Below are the code and all the weights of a small trained network. Each question names an input and a class and asks about switching units off, where a switched-off unit gives its printed mean instead of its output.

import numpy as np


def w(rows, s, z=0):
    codes = np.array(rows[::2]) - 128.0
    scale = np.full(codes.shape[1], s)
    scale[-1] = z or s
    return codes * scale


def f(y):
    return np.maximum(y, 0)


def log_softmax(a):
    a = a - a.max(-1, keepdims=True)
    return a - np.log(np.exp(a).sum(-1, keepdims=True))


def net(x, mask):
    res = np.array(x, float).reshape(1, 7) / 4 @ E
    y = f(res @ A[0][:, :-1].T + A[0][:, -1])
    res = res + np.where(mask, y, B[0][:, -1]) @ B[0][:, :-1]
    return log_softmax(res[-1] @ U[:, :-1].T + U[:, -1])


A, B = {}, {}
E = w([
[149,113,162,114,222,134,188,54,140],'x0',
[94,181,135,212,106,108,230,153,155],'x1',
[144,174,153,171,71,177,118,133,83],'x2',
[170,109,98,159,144,245,122,171,172],'x3',
[159,121,56,174,181,119,189,68,130],'x4',
[53,203,89,34,147,172,144,153,69],'x5',
[255,138,83,9,45,52,153,79,150],'x6',
],0.011)
A[0] = w([
[220,142,197,123,157,182,150,40,92,112],'neuron 0',
[110,132,117,84,199,114,163,98,133,78],'neuron 1',
[148,94,143,135,137,142,134,111,145,54],'neuron 2',
[168,119,89,190,137,176,180,110,155,68],'neuron 3',
[76,142,211,91,120,86,91,118,81,81],'neuron 4',
[139,134,159,127,120,152,147,122,149,85],'neuron 5',
[115,132,198,134,102,103,161,172,237,96],'neuron 6',
[121,162,113,175,109,124,150,162,163,79],'neuron 7',
[148,159,138,184,51,154,90,204,128,107],'neuron 8',
[139,151,133,141,144,146,122,113,137,73],'neuron 9',
[72,147,149,117,135,116,116,112,91,24],'neuron 10',
[115,112,116,205,121,138,137,133,130,38],'neuron 11',
[133,128,153,133,137,145,131,165,157,57],'neuron 12',
[42,133,162,182,202,196,120,139,114,128],'neuron 13',
[115,155,96,165,184,81,181,82,137,63],'neuron 14',
[84,125,152,178,205,191,132,155,106,124],'neuron 15',
[135,112,149,145,131,155,112,158,123,76],'neuron 16',
[138,146,119,7,124,132,134,112,116,78],'neuron 17',
[133,150,122,135,98,143,144,138,116,30],'neuron 18',
[133,83,144,103,106,139,60,151,141,79],'neuron 19',
[163,123,124,151,147,127,139,130,116,67],'neuron 20',
[145,149,113,71,146,148,146,127,96,73],'neuron 21',
[141,116,116,139,151,126,99,124,145,44],'neuron 22',
[75,112,158,166,175,190,135,132,127,134],'neuron 23',
[163,124,102,96,97,132,149,119,131,2],'neuron 24',
[55,144,154,125,108,83,101,163,107,63],'neuron 25',
[153,32,119,97,209,95,53,114,184,95],'neuron 26',
[93,127,154,183,179,176,117,136,143,121],'neuron 27',
[110,132,122,237,152,148,136,140,144,27],'neuron 28',
[139,125,211,155,111,105,189,161,200,102],'neuron 29',
[120,133,126,130,123,131,123,118,142,81],'neuron 30',
[160,116,137,88,86,212,14,182,119,92],'neuron 31',
[163,49,129,116,213,99,81,113,148,109],'neuron 32',
[112,145,118,144,155,146,128,106,138,38],'neuron 33',
],0.014,0.0099)
B[0] = w([
[189,70,142,208,66,128,152,95,105,193],'neuron 0',
[160,182,88,138,79,108,141,136,99,172],'neuron 1',
[129,142,123,141,132,119,159,163,134,143],'neuron 2',
[132,108,204,152,103,82,92,108,67,177],'neuron 3',
[98,103,165,158,116,56,66,132,129,182],'neuron 4',
[127,105,135,131,144,118,132,158,132,137],'neuron 5',
[144,56,124,160,125,190,134,95,129,166],'neuron 6',
[140,80,135,140,111,138,130,106,130,158],'neuron 7',
[206,178,84,173,35,123,128,111,112,207],'neuron 8',
[142,103,131,130,122,127,130,139,117,134],'neuron 9',
[111,124,173,143,160,103,120,116,132,152],'neuron 10',
[125,158,64,116,135,153,179,140,147,160],'neuron 11',
[132,108,142,130,155,146,112,99,125,142],'neuron 12',
[53,89,140,52,226,156,146,144,167,250],'neuron 13',
[134,99,129,104,109,208,79,138,146,176],'neuron 14',
[101,64,132,69,186,155,138,130,152,229],'neuron 15',
[146,119,123,119,107,145,122,130,115,154],'neuron 16',
[92,171,79,73,221,136,168,172,158,196],'neuron 17',
[167,141,121,140,114,109,143,108,133,136],'neuron 18',
[97,121,172,149,136,184,101,128,106,169],'neuron 19',
[109,128,124,141,123,126,131,134,123,139],'neuron 20',
[130,155,98,135,155,132,168,120,158,157],'neuron 21',
[137,122,110,141,132,114,142,138,124,135],'neuron 22',
[80,109,129,90,185,164,100,146,144,214],'neuron 23',
[106,166,135,124,167,162,144,145,123,152],'neuron 24',
[133,124,193,160,136,80,102,97,89,174],'neuron 25',
[180,53,140,211,97,107,169,116,117,205],'neuron 26',
[125,178,88,72,136,150,102,165,135,207],'neuron 27',
[136,174,64,81,176,157,174,129,144,188],'neuron 28',
[146,65,113,143,176,169,204,140,146,173],'neuron 29',
[127,117,123,112,117,126,131,127,128,128],'neuron 30',
[74,95,124,58,127,248,89,119,147,221],'neuron 31',
[159,78,164,191,90,119,186,108,116,194],'neuron 32',
[139,114,148,155,146,142,146,140,145,139],'neuron 33',
],0.011,0.023)
U = w([
[125,119,138,136,61,190,67,135,133,90],'0',
[88,151,171,135,147,2,109,140,111,91],'1',
[152,252,65,81,132,126,182,151,146,47],'2',
[183,103,130,228,81,135,175,127,128,253],'3',
[111,118,117,81,175,192,155,143,151,121],'4',
],0.0095,0.0062)

Each question gives the input, the list of numbers given to net, and the class t.
The units are the neurons (one row each of A and B). Each row of codes is followed by its name. A weight is (code - 128) times the scale printed after its matrix; where a second scale follows, it is the last column's (A, B and U).
mask holds one flag per neuron, in row order. A switched-off neuron (its flag False) gives its mean, the last column of its row in B, instead of its output. The means were averaged over made-up inputs and are rounded, as every weight is.
A unit's drop is (log p(t) with every unit on - log p(t) with that unit switched off) / (log p(t) with every unit on - log p(t) with every unit switched off).
The circuit of an input: a set's keep is (log p(t) with only the set's units on - log p(t) with every unit switched off) / (log p(t) with every unit on - log p(t) with every unit switched off). Starting from the 12 units with the biggest drops (on a tie, the unit counted first), units are removed one at a time, each time the one whose removal leaves the highest keep (on an exact tie, the one counted first), for as long as the keep stays at least 0.8.
units of the circuit, in order: the units of the circuit, biggest drop first
most important unit: the unit with the biggest drop
top k neurons: the k neurons with the biggest drops, biggest first
drop when u is switched off: that unit's drop, to one decimal
input [-6,-3,3,-7,-1,6,8], class 2: units of the circuit, in order => (neuron 17; neuron 13)
input [3,-5,-2,-7,0,-1,-7], class 1: units of the circuit, in order => (neuron 4; neuron 31)
input [6,-7,-8,-5,3,-3,-6], class 3: most important unit => neuron 26
input [-7,-3,2,-6,-1,7,8], class 2: units of the circuit, in order => (neuron 17; neuron 13)
input [0,5,6,1,-6,7,1], class 0: top 2 neurons => (neuron 8; neuron 28)
input [-7,0,-7,-6,-6,8,7], class 1: top 2 neurons => (neuron 4; neuron 25)
input [3,8,-3,5,-3,1,6], class 3: top 2 neurons => (neuron 13; neuron 31)
input [7,4,-8,6,-3,5,5], class 2: top 2 neurons => (neuron 17; neuron 1)
input [8,-8,1,-5,-4,5,1], class 3: top 4 neurons => (neuron 0; neuron 13; neuron 26; neuron 32)
input [-7,-1,0,-3,4,-6,8], class 3: top 2 neurons => (neuron 13; neuron 27)
input [-3,-6,6,-1,3,-3,5], class 0: top 2 neurons => (neuron 31; neuron 13)
input [-7,-6,1,7,0,3,0], class 0: top 2 neurons => (neuron 13; neuron 8)
input [-3,-4,5,6,2,2,3], class 0: top 2 neurons => (neuron 13; neuron 15)
input [1,-1,5,8,-4,2,3], class 0: top neuron => (neuron 13)
input [-5,-5,-2,-8,-8,-8,1], class 3: top 2 neurons => (neuron 26; neuron 13)
input [-5,-3,-2,-1,-3,-5,3], class 3: drop when neuron 23 is switched off => 0.3
input [-4,3,-5,-4,4,7,8], class 2: drop when neuron 1 is switched off => 0.0
input [-8,-6,8,1,6,-5,3], class 0: drop when neuron 31 is switched off => 0.4
